Below are the code and all the weights of a small trained network. Each question names an input and a target symbol and asks about switching units off, where a switched-off unit gives its printed mean instead of its output.

import numpy as np


def w(rows, s, z=0):
    codes = np.array(rows[::2]) - 128.0
    scale = np.full(codes.shape[1], s)
    scale[-1] = z or s
    return codes * scale


def f(y):
    return y / 2 * (1 + np.tanh(0.7978845608 * (y + 0.044715 * y**3)))


def softmax(a):
    e = np.exp(a - a.max(-1, keepdims=True))
    return e / e.sum(-1, keepdims=True)


def log_softmax(a):
    a = a - a.max(-1, keepdims=True)
    return a - np.log(np.exp(a).sum(-1, keepdims=True))


def net(x, mask):
    ids = ['ΞΦΨΩαβγεζημ'.index(c) for c in x.split()]
    T = len(ids)
    res = E[ids] + P[:T]
    u = 0
    for l in range(3):
        r = res
        for j in range(2):
            rows = slice(3 * j, 3 * j + 3)
            q, k, v = (r @ M[l][rows].T for M in (Q, K, V))
            z = softmax(np.where(np.tri(T) > 0, q @ k.T / 3**0.5, -1e9)) @ v
            o = O[l][rows]
            res = res + np.where(mask[u + j], z, o[:, -1]) @ o[:, :-1]
        u += 2
        y = f(res @ A[l][:, :-1].T + A[l][:, -1])
        res = res + np.where(mask[u : u + 4], y, B[l][:, -1]) @ B[l][:, :-1]
        u += 4
    return log_softmax(res[-1] @ U[:, :-1].T + U[:, -1])


Q, K, V, O, A, B = {}, {}, {}, {}, {}, {}
E = w([
[63,172,132],'Ξ',
[154,89,132],'Φ',
[112,115,150],'Ψ',
[153,243,191],'Ω',
[103,74,150],'α',
[70,84,103],'β',
[185,213,100],'γ',
[250,99,72],'ε',
[112,123,135],'ζ',
[176,201,4],'η',
[111,122,132],'μ',
],0.011)
P = w([
[126,117,128],'0',
[107,111,191],'1',
[107,160,23],'2',
[127,121,188],'3',
[127,164,8],'4',
[144,138,191],'5',
[144,175,3],'6',
[146,133,192],'7',
[165,192,3],'8',
[150,120,195],'9',
],0.0052)
Q[0] = w([
[128,127,129],'0.h1',
[130,128,128],'0.h1',
[130,129,126],'0.h1',
[130,122,203],'0.h2',
[122,111,216],'0.h2',
[133,148,3],'0.h2',
],0.015)
K[0] = w([
[128,127,128],'0.h1',
[130,128,128],'0.h1',
[129,130,128],'0.h1',
[83,78,128],'0.h2',
[21,35,143],'0.h2',
[248,240,112],'0.h2',
],0.014)
V[0] = w([
[114,127,114],'0.h1',
[88,128,68],'0.h1',
[132,128,133],'0.h1',
[62,121,217],'0.h2',
[189,144,58],'0.h2',
[94,2,75],'0.h2',
],0.0072)
O[0] = w([
[121,116,110,128],'0.h1',
[119,108,95,133],'0.h1',
[128,130,131,128],'0.h1',
[158,134,202,44],'0.h2',
[101,133,50,210],'0.h2',
[94,2,146,4],'0.h2',
],0.0082,0.0017)
A[0] = w([
[2,56,154,148],'0.n1',
[173,134,128,238],'0.n2',
[212,28,140,254],'0.n3',
[98,131,233,210],'0.n4',
],0.0095,0.0036)
B[0] = w([
[100,1,47,190],'0.n1',
[161,176,125,240],'0.n2',
[212,60,149,245],'0.n3',
[33,62,205,253],'0.n4',
],0.0081,0.0029)
Q[1] = w([
[255,172,77],'1.h1',
[137,91,57],'1.h1',
[19,66,80],'1.h1',
[195,35,139],'1.h2',
[174,3,130],'1.h2',
[7,238,105],'1.h2',
],0.0063)
K[1] = w([
[254,119,118],'1.h1',
[152,123,65],'1.h1',
[53,126,53],'1.h1',
[109,97,198],'1.h2',
[91,103,189],'1.h2',
[164,179,32],'1.h2',
],0.0082)
V[1] = w([
[171,177,139],'1.h1',
[237,36,160],'1.h1',
[189,71,161],'1.h1',
[127,128,238],'1.h2',
[105,138,253],'1.h2',
[128,118,130],'1.h2',
],0.0031)
O[1] = w([
[157,86,80,110],'1.h1',
[200,252,97,223],'1.h1',
[165,218,103,179],'1.h1',
[174,98,111,22],'1.h2',
[205,63,100,2],'1.h2',
[141,142,130,130],'1.h2',
],0.0036,0.00076)
A[1] = w([
[186,62,154,187],'1.n1',
[254,179,112,224],'1.n2',
[156,127,6,4],'1.n3',
[126,124,116,112],'1.n4',
],0.0075,0.0035)
B[1] = w([
[194,85,155,208],'1.n1',
[163,157,23,255],'1.n2',
[2,19,157,182],'1.n3',
[124,121,124,124],'1.n4',
],0.0062,0.0053)
Q[2] = w([
[86,106,105],'2.h1',
[165,153,152],'2.h1',
[85,103,103],'2.h1',
[150,141,247],'2.h2',
[116,102,90],'2.h2',
[117,130,85],'2.h2',
],0.013)
K[2] = w([
[141,158,60],'2.h1',
[120,88,190],'2.h1',
[144,180,18],'2.h1',
[105,90,254],'2.h2',
[136,129,9],'2.h2',
[142,162,68],'2.h2',
],0.0087)
V[2] = w([
[160,173,84],'2.h1',
[83,77,186],'2.h1',
[127,105,190],'2.h1',
[126,217,138],'2.h2',
[45,64,168],'2.h2',
[254,129,72],'2.h2',
],0.0056)
O[2] = w([
[97,118,71,144],'2.h1',
[156,148,184,102],'2.h1',
[159,147,143,96],'2.h1',
[129,194,71,91],'2.h2',
[93,134,255,60],'2.h2',
[166,75,61,253],'2.h2',
],0.007,0.0032)
A[2] = w([
[116,162,133,163],'2.n1',
[3,130,231,177],'2.n2',
[233,167,179,254],'2.n3',
[224,154,57,96],'2.n4',
],0.0044,0.0072)
B[2] = w([
[132,178,136,149],'2.n1',
[1,139,95,231],'2.n2',
[190,193,235,255],'2.n3',
[84,85,65,219],'2.n4',
],0.0061,0.0063)
U = w([
[92,164,74,125],'Ξ',
[1,123,111,94],'Φ',
[129,125,146,197],'Ψ',
[115,26,77,34],'Ω',
[226,83,107,65],'α',
[125,129,155,207],'β',
[83,224,175,113],'γ',
[104,32,144,8],'ε',
[232,112,179,109],'ζ',
[183,242,122,253],'η',
[120,117,164,198],'μ',
],0.0061,0.0033)

Each question gives the input, a string of symbols that net reads in full, and the target symbol t.
The units are the heads (3 rows each of Q, K, V and O) and the neurons (one row each of A and B). Each row of codes is followed by its name. A weight is (code - 128) times the scale printed after its matrix; where a second scale follows, it is the last column's (O, A, B and U).
mask holds one flag per unit, layer by layer, with each layer's heads first. A switched-off unit (its flag False) gives its mean, the last column of its rows in O or B, instead of its output. The means were averaged over made-up inputs and are rounded, as every weight is.
A unit's drop is (log p(t) with every unit on - log p(t) with that unit switched off) / (log p(t) with every unit on - log p(t) with every unit switched off).
The circuit of an input: a set's keep is (log p(t) with only the set's units on - log p(t) with every unit switched off) / (log p(t) with every unit on - log p(t) with every unit switched off). Starting from the 12 units with the biggest drops (on a tie, the unit counted first), units are removed one at a time, each time the one whose removal leaves the highest keep (on an exact tie, the one counted first), for as long as the keep stays at least 0.8.
circuit, biggest first: the units of the circuit, biggest drop first
most important unit: the unit with the biggest drop
k most important neurons: the k neurons with the biggest drops, biggest first
top k neurons in layer l: the k neurons of layer l with the biggest drops, biggest first
heads that matter: for each layer, one digit per head in row order, 1 if its drop is at least 0.15 and else 0, layers parted by /
input Φ Ψ β ε Ψ Ω μ Ω μ, target η: most important unit : 0.h2
input ε Ξ α, target Ω: heads that matter : 00 / 00 / 01
input Ψ ε Φ ε Φ, target Ω: heads that matter : 01 / 00 / 01
input Φ ζ η Ξ γ α Ω γ Ψ, target Ξ: circuit, biggest first : [0.h2; 2.h1; 2.h2; 0.n3]
input Ξ Ω γ Φ, target ζ: top 2 neurons in layer 0 : [0.n3; 0.n4]
input Φ Φ α α Ψ μ γ Φ Ψ Ξ, target Φ: 4 most important neurons : [0.n4; 1.n2; 2.n2; 0.n3]
input Ω Φ β, target η: circuit, biggest first : [0.h2; 0.n1; 0.n4]
input Ξ β Ψ Ξ η ε α, target Ω: heads that matter : 00 / 11 / 01
input γ ε γ, target Ξ: heads that matter : 00 / 00 / 11
input β Ξ Ξ Φ Ω Ω β, target η: 2 most important neurons : [0.n1; 2.n2]
input Ξ η α ζ Ω ε γ β η, target Φ: circuit, biggest first : [1.n3; 0.h2]
input η Ω β Ω η α α Ψ β, target Φ: heads that matter : 01 / 00 / 01
input Φ γ Ω Φ α Ω α, target η: heads that matter : 01 / 00 / 00
input Ξ Ψ μ Ξ Φ, target α: heads that matter : 01 / 01 / 01
input Ω η γ Φ Φ Φ Ξ Ξ Φ, target Ξ: heads that matter : 01 / 00 / 11
input Ω Ψ Φ Ξ η Ω η Φ ζ, target Φ: top 3 neurons in layer 1 : [1.n3; 1.n1; 1.n2]
input ε ε Ψ, target Ω: most important unit : 2.h2
input α Ξ Φ, target α: 4 most important neurons : [0.n4; 0.n3; 1.n2; 2.n2]
input Φ Φ Ω Ξ Φ μ γ, target Ξ: 2 most important neurons : [1.n3; 1.n2]
input Ω ε Ξ β β Ψ Φ γ Φ Φ, target ζ: most important unit : 0.n3
input η α Ψ, target Φ: top 2 neurons in layer 2 : [2.n3; 2.n2]
input ζ Ψ β Ξ α Ω Φ α, target ε: heads that matter : 01 / 00 / 01
input Ω ζ ζ, target η: 2 most important neurons : [0.n1; 0.n4]
input ε Φ γ Ψ Ω α, target ε: 3 most important neurons : [0.n4; 0.n1; 0.n3]
input μ γ Ω Φ Ψ μ α Φ Φ, target η: 2 most important neurons : [0.n1; 0.n3]
input μ Ξ γ Ψ Ξ Φ γ ε Φ η, target Ξ: top 2 neurons in layer 1 : [1.n2; 1.n1]
